Here is a tiny trained network, its code and every weight. The questions are about switching its units off for an input and a target symbol, where a switched-off unit gives its printed mean instead of its output.

import numpy as np


def w(rows, s, z=0):
    codes = np.array(rows[::2]) - 128.0
    scale = np.full(codes.shape[1], s)
    scale[-1] = z or s
    return codes * scale


def f(y):
    return np.maximum(y, 0)


def softmax(a):
    e = np.exp(a - a.max(-1, keepdims=True))
    return e / e.sum(-1, keepdims=True)


def log_softmax(a):
    a = a - a.max(-1, keepdims=True)
    return a - np.log(np.exp(a).sum(-1, keepdims=True))


def net(x, mask):
    ids = ['αβγδεηθλμξπστφψω'.index(c) for c in x.split()]
    T = len(ids)
    res = E[ids] + P[:T]
    u = 0
    for l in range(2):
        q, k, v = (res @ M[l].T for M in (Q, K, V))
        z = softmax(np.where(np.tri(T) > 0, q @ k.T / 4**0.5, -1e9)) @ v
        res = res + np.where(mask[u], z, O[l][:, -1]) @ O[l][:, :-1]
        u += 1
        y = f(res @ A[l][:, :-1].T + A[l][:, -1])
        res = res + np.where(mask[u : u + 4], y, B[l][:, -1]) @ B[l][:, :-1]
        u += 4
    return log_softmax(res[-1] @ U[:, :-1].T + U[:, -1])


Q, K, V, O, A, B = {}, {}, {}, {}, {}, {}
E = w([
[166,82,158,146],'α',
[71,130,143,108],'β',
[160,163,98,125],'γ',
[178,107,174,151],'δ',
[145,89,158,133],'ε',
[152,165,101,143],'η',
[104,105,134,87],'θ',
[135,60,135,106],'λ',
[145,121,68,157],'μ',
[87,90,125,219],'ξ',
[100,135,168,107],'π',
[167,157,70,115],'σ',
[81,101,128,123],'τ',
[169,89,80,131],'φ',
[186,151,176,172],'ψ',
[195,158,3,115],'ω',
],0.028)
P = w([
[37,24,17,2],'0',
[97,169,139,122],'1',
[109,156,144,139],'2',
[82,151,161,166],'3',
[93,156,148,134],'4',
[112,158,140,106],'5',
[112,157,142,90],'6',
[112,157,139,89],'7',
[117,158,132,71],'8',
[125,149,120,54],'9',
],0.0096)
Q[0] = w([
[100,128,121,66],'L0H1',
[164,145,78,130],'L0H1',
[120,63,176,3],'L0H1',
[195,36,143,90],'L0H1',
],0.012)
K[0] = w([
[69,224,69,73],'L0H1',
[177,227,110,224],'L0H1',
[136,108,128,2],'L0H1',
[33,123,113,97],'L0H1',
],0.0086)
V[0] = w([
[117,166,120,154],'L0H1',
[107,197,110,226],'L0H1',
[241,1,138,120],'L0H1',
[128,83,127,243],'L0H1',
],0.0091)
O[0] = w([
[72,89,150,40,92],'L0H1',
[203,133,127,58,2],'L0H1',
[167,52,121,51,140],'L0H1',
[254,145,52,68,2],'L0H1',
],0.0083,0.0033)
A[0] = w([
[209,147,122,117,56],'L0N1',
[208,127,255,134,188],'L0N2',
[93,89,15,134,2],'L0N3',
[129,86,215,118,231],'L0N4',
],0.0096,0.005)
B[0] = w([
[45,122,191,187,190],'L0N1',
[14,128,106,115,196],'L0N2',
[114,33,122,146,185],'L0N3',
[88,244,183,51,254],'L0N4',
],0.011,0.0067)
Q[1] = w([
[82,99,214,90],'L1H1',
[45,110,196,210],'L1H1',
[197,97,43,72],'L1H1',
[2,131,79,108],'L1H1',
],0.0083)
K[1] = w([
[2,67,114,114],'L1H1',
[106,32,144,185],'L1H1',
[138,100,87,219],'L1H1',
[128,63,69,15],'L1H1',
],0.0089)
V[1] = w([
[131,142,157,180],'L1H1',
[245,113,114,80],'L1H1',
[192,137,155,90],'L1H1',
[103,239,164,209],'L1H1',
],0.012)
O[1] = w([
[189,170,134,196,94],'L1H1',
[136,106,114,42,8],'L1H1',
[93,142,231,2,35],'L1H1',
[56,92,24,140,33],'L1H1',
],0.0088,0.018)
A[1] = w([
[173,254,121,123,177],'L1N1',
[97,158,148,165,254],'L1N2',
[90,147,49,181,77],'L1N3',
[108,155,127,64,150],'L1N4',
],0.015,0.0073)
B[1] = w([
[213,2,141,145,203],'L1N1',
[43,88,68,57,250],'L1N2',
[204,189,165,128,252],'L1N3',
[187,245,86,136,146],'L1N4',
],0.0083,0.03)
U = w([
[87,130,105,107,143],'α',
[182,170,181,142,92],'β',
[103,131,172,100,177],'γ',
[90,155,118,83,151],'δ',
[226,95,89,144,192],'ε',
[160,113,186,174,97],'η',
[199,209,136,84,151],'θ',
[78,92,85,123,104],'λ',
[130,198,132,52,135],'μ',
[196,165,150,211,65],'ξ',
[80,14,86,153,124],'π',
[131,89,185,194,90],'σ',
[125,210,131,129,103],'τ',
[213,173,197,188,2],'φ',
[255,28,29,224,161],'ψ',
[116,115,175,234,78],'ω',
],0.0087,0.0091)

Each question gives the input, a string of symbols that net reads in full, and the target symbol t.
The units are the heads (4 rows each of Q, K, V and O) and the neurons (one row each of A and B). Each row of codes is followed by its name. A weight is (code - 128) times the scale printed after its matrix; where a second scale follows, it is the last column's (O, A, B and U).
mask holds one flag per unit, layer by layer, with each layer's heads first. A switched-off unit (its flag False) gives its mean, the last column of its rows in O or B, instead of its output. The means were averaged over made-up inputs and are rounded, as every weight is.
A unit's drop is (log p(t) with every unit on - log p(t) with that unit switched off) / (log p(t) with every unit on - log p(t) with every unit switched off).
The circuit of an input: a set's keep is (log p(t) with only the set's units on - log p(t) with every unit switched off) / (log p(t) with every unit on - log p(t) with every unit switched off). Starting from all 10 units, units are removed one at a time, each time the one whose removal leaves the highest keep (on an exact tie, the one counted first), for as long as the keep stays at least 0.8.
units of the circuit, in order: the units of the circuit, biggest drop first
most important unit: the unit with the biggest drop
k most important neurons: the k neurons with the biggest drops, biggest first
top k neurons in layer l: the k neurons of layer l with the biggest drops, biggest first
input ε τ ε ω τ α ψ, target γ: units of the circuit, in order -> L0N2, L1H1, L0N1
input β α φ τ μ θ η θ λ ε, target ξ: units of the circuit, in order -> L1N3, L1H1, L0H1
input σ σ ξ δ η η μ α λ τ, target π: most important unit -> L0H1
input τ β δ λ ε ξ π, target ψ: units of the circuit, in order -> L1H1, L1N1, L0H1, L0N3
input ε γ θ ψ ψ, target γ: 3 most important neurons -> L0N2, L0N1, L1N3
input λ π σ γ γ δ γ σ ψ, target σ: 4 most important neurons -> L0N2, L1N1, L0N3, L0N1
input δ η δ ψ ω π π π, target μ: top 3 neurons in layer 0 -> L0N4, L0N1, L0N3
input σ π ε θ λ, target π: top 2 neurons in layer 1 -> L1N3, L1N2
input α γ δ, target θ: units of the circuit, in order -> L1H1, L0H1, L0N4
input β σ η λ ε θ η λ, target ξ: 2 most important neurons -> L1N3, L1N1
input π σ λ, target τ: 2 most important neurons -> L1N3, L1N2
input θ π α η θ σ θ ξ, target ψ: 3 most important neurons -> L0N4, L1N2, L0N1
input σ ξ τ ε β ε, target π: 3 most important neurons -> L0N3, L1N3, L0N2
input φ μ τ ε, target φ: units of the circuit, in order -> L1H1, L0N3
input λ α φ ω σ ε λ β, target σ: 3 most important neurons -> L0N3, L1N3, L1N1
input σ ω α, target π: top neuron in layer 0 -> L0N2
input λ δ δ σ π θ σ μ β δ, target σ: top 2 neurons in layer 1 -> L1N1, L1N3
input π σ η γ λ ψ, target τ: top 3 neurons in layer 1 -> L1N3, L1N2, L1N1
input π σ μ ω π ε, target τ: 2 most important neurons -> L1N3, L1N2
input ε τ ξ ξ δ, target γ: most important unit -> L0N2
